Below are the code and all the weights of a small trained network. Each question names an input and a class and asks about switching units off, where a switched-off unit gives its printed mean instead of its output.

import numpy as np


def w(rows, s, z=0):
    codes = np.array(rows[::2]) - 128.0
    scale = np.full(codes.shape[1], s)
    scale[-1] = z or s
    return codes * scale


def f(y):
    return np.maximum(y, 0)


def log_softmax(a):
    a = a - a.max(-1, keepdims=True)
    return a - np.log(np.exp(a).sum(-1, keepdims=True))


def net(x, mask):
    res = np.array(x, float).reshape(1, 8) / 4 @ E
    y = f(res @ A[0][:, :-1].T + A[0][:, -1])
    res = res + np.where(mask, y, B[0][:, -1]) @ B[0][:, :-1]
    return log_softmax(res[-1] @ U[:, :-1].T + U[:, -1])


A, B = {}, {}
E = w([
[149,72,186,69,183,185,72,101,134,80,154,173],'x0',
[207,155,71,70,195,121,89,147,157,184,196,101],'x1',
[217,100,134,172,27,111,135,134,146,97,161,129],'x2',
[16,125,122,146,96,201,66,64,155,177,145,24],'x3',
[125,153,127,42,51,173,120,196,202,145,137,164],'x4',
[110,2,72,147,156,164,97,184,85,171,60,70],'x5',
[88,122,138,74,126,135,207,97,130,153,82,56],'x6',
[91,92,111,79,151,27,120,10,130,132,117,46],'x7',
],0.0092)
A[0] = w([
[139,105,116,142,32,104,176,140,202,167,146,98,202],'neuron 0',
[132,163,124,62,157,128,126,100,136,147,124,106,215],'neuron 1',
[138,89,84,154,100,183,124,176,93,125,85,120,240],'neuron 2',
[106,146,139,101,170,111,151,145,118,140,66,124,144],'neuron 3',
[103,117,81,70,207,69,139,61,77,136,127,97,142],'neuron 4',
[136,125,106,109,159,78,152,81,108,143,96,107,159],'neuron 5',
[138,87,101,162,159,165,96,119,96,146,160,100,179],'neuron 6',
[119,86,129,157,93,166,66,83,168,159,154,164,236],'neuron 7',
[106,121,144,60,85,102,152,167,150,177,102,103,234],'neuron 8',
[58,183,152,122,135,155,139,175,152,144,76,178,254],'neuron 9',
[189,161,117,115,91,104,200,146,113,80,127,197,190],'neuron 10',
[104,139,150,220,149,84,148,53,124,154,116,131,205],'neuron 11',
[140,77,100,139,101,147,144,119,83,114,130,94,52],'neuron 12',
[128,86,108,103,253,104,120,83,189,94,131,98,171],'neuron 13',
[132,150,96,110,132,93,162,73,89,146,126,120,220],'neuron 14',
[169,57,111,196,116,147,85,155,154,110,126,101,213],'neuron 15',
[98,142,116,134,129,101,201,150,120,131,48,128,184],'neuron 16',
],0.011,0.0032)
B[0] = w([
[149,123,151,82,60,94,130,137,116,156,127,88,230],'neuron 0',
[130,137,85,132,124,179,148,77,195,174,198,116,208],'neuron 1',
[109,78,199,177,110,123,109,163,92,182,134,92,219],'neuron 2',
[136,62,106,163,113,199,174,20,109,158,71,119,186],'neuron 3',
[144,175,71,198,130,88,137,103,222,172,118,142,254],'neuron 4',
[161,153,84,205,110,100,173,129,143,90,101,58,206],'neuron 5',
[76,177,97,178,168,101,84,147,94,195,180,123,195],'neuron 6',
[54,146,157,103,99,83,38,170,165,100,179,129,205],'neuron 7',
[208,95,116,136,86,123,106,88,149,162,133,73,222],'neuron 8',
[126,57,187,111,134,149,74,62,170,136,74,162,234],'neuron 9',
[255,91,205,144,119,101,161,143,76,21,186,168,253],'neuron 10',
[34,190,123,97,185,40,189,165,93,67,62,83,235],'neuron 11',
[148,145,130,145,172,99,135,122,122,144,108,88,167],'neuron 12',
[150,177,117,198,107,120,119,110,165,173,161,177,229],'neuron 13',
[127,164,126,118,152,124,182,116,183,67,131,77,204],'neuron 14',
[120,143,101,156,109,106,38,202,17,133,142,142,203],'neuron 15',
[175,125,189,130,114,212,206,64,99,144,79,82,217],'neuron 16',
],0.0085,0.013)
U = w([
[148,155,40,209,137,142,165,96,178,130,133,120,73],'0',
[139,2,144,166,106,238,142,106,122,148,24,126,119],'1',
[167,112,91,36,52,139,94,133,157,141,151,55,94],'2',
[195,98,161,137,78,119,143,159,85,37,182,188,194],'3',
[86,88,100,187,125,138,54,210,50,185,157,132,62],'4',
[120,165,109,127,124,127,204,128,76,91,33,63,49],'5',
[92,162,156,76,194,249,88,93,175,160,202,146,247],'6',
[40,139,136,140,102,102,76,109,105,39,127,179,184],'7',
],0.0092,0.0015)

Each question gives the input, the list of numbers given to net, and the class t.
The units are the neurons (one row each of A and B). Each row of codes is followed by its name. A weight is (code - 128) times the scale printed after its matrix; where a second scale follows, it is the last column's (A, B and U).
mask holds one flag per neuron, in row order. A switched-off neuron (its flag False) gives its mean, the last column of its row in B, instead of its output. The means were averaged over made-up inputs and are rounded, as every weight is.
A unit's drop is (log p(t) with every unit on - log p(t) with that unit switched off) / (log p(t) with every unit on - log p(t) with every unit switched off).
The circuit of an input: a set's keep is (log p(t) with only the set's units on - log p(t) with every unit switched off) / (log p(t) with every unit on - log p(t) with every unit switched off). Starting from the 12 units with the biggest drops (on a tie, the unit counted first), units are removed one at a time, each time the one whose removal leaves the highest keep (on an exact tie, the one counted first), for as long as the keep stays at least 0.8.
units of the circuit, in order: the units of the circuit, biggest drop first
unit that matters most: the unit with the biggest drop
k most important neurons: the k neurons with the biggest drops, biggest first
drop of u: that unit's drop, to one decimal
input [5,-6,4,3,4,4,-1,8], class 4: units of the circuit, in order => [neuron 15; neuron 14; neuron 16]
input [-8,-3,-2,7,4,-4,5,-5], class 1: units of the circuit, in order => [neuron 9]
input [-1,-6,8,3,-6,-6,-2,0], class 7: units of the circuit, in order => [neuron 11; neuron 16; neuron 7]
input [6,-1,-5,3,2,0,-7,6], class 6: units of the circuit, in order => [neuron 5; neuron 10]
input [1,3,-5,-2,8,2,5,1], class 1: units of the circuit, in order => [neuron 3; neuron 9]
input [-5,-3,-8,3,8,3,-3,8], class 0: 4 most important neurons => [neuron 4; neuron 2; neuron 1; neuron 5]
input [8,-7,-4,-2,7,-1,3,8], class 0: units of the circuit, in order => [neuron 4; neuron 13]
input [-4,1,1,4,-4,5,7,-8], class 4: 2 most important neurons => [neuron 6; neuron 15]
input [6,-8,8,4,-2,-5,4,2], class 7: 2 most important neurons => [neuron 7; neuron 16]
input [0,1,7,5,-4,-5,4,-2], class 5: 2 most important neurons => [neuron 11; neuron 10]
input [-6,-7,-5,-6,4,-2,0,-8], class 1: 2 most important neurons => [neuron 9; neuron 16]
input [-8,0,-3,6,2,1,-3,-1], class 2: 2 most important neurons => [neuron 0; neuron 15]
input [8,8,-4,4,-4,-7,-1,1], class 0: 2 most important neurons => [neuron 4; neuron 13]
input [-7,7,-3,7,6,-2,1,-5], class 2: 2 most important neurons => [neuron 0; neuron 8]
input [1,-5,7,5,2,-5,-8,3], class 7: units of the circuit, in order => [neuron 7]
input [-5,-5,8,3,2,-1,1,2], class 2: 2 most important neurons => [neuron 0; neuron 5]
input [0,-1,3,-4,6,6,-7,2], class 4: 2 most important neurons => [neuron 15; neuron 2]
input [-3,8,1,-4,6,1,-7,2], class 3: drop of neuron 10 => 0.2
input [0,-3,8,-5,-8,-6,0,7], class 5: drop of neuron 11 => 1.7
input [4,-2,-7,0,-8,-7,6,1], class 0: drop of neuron 4 => 0.3
input [-4,7,-5,1,2,1,-7,0], class 6: unit that matters most => neuron 5
input [3,-1,-4,-1,-5,7,6,-2], class 0: drop of neuron 13 => 0.5
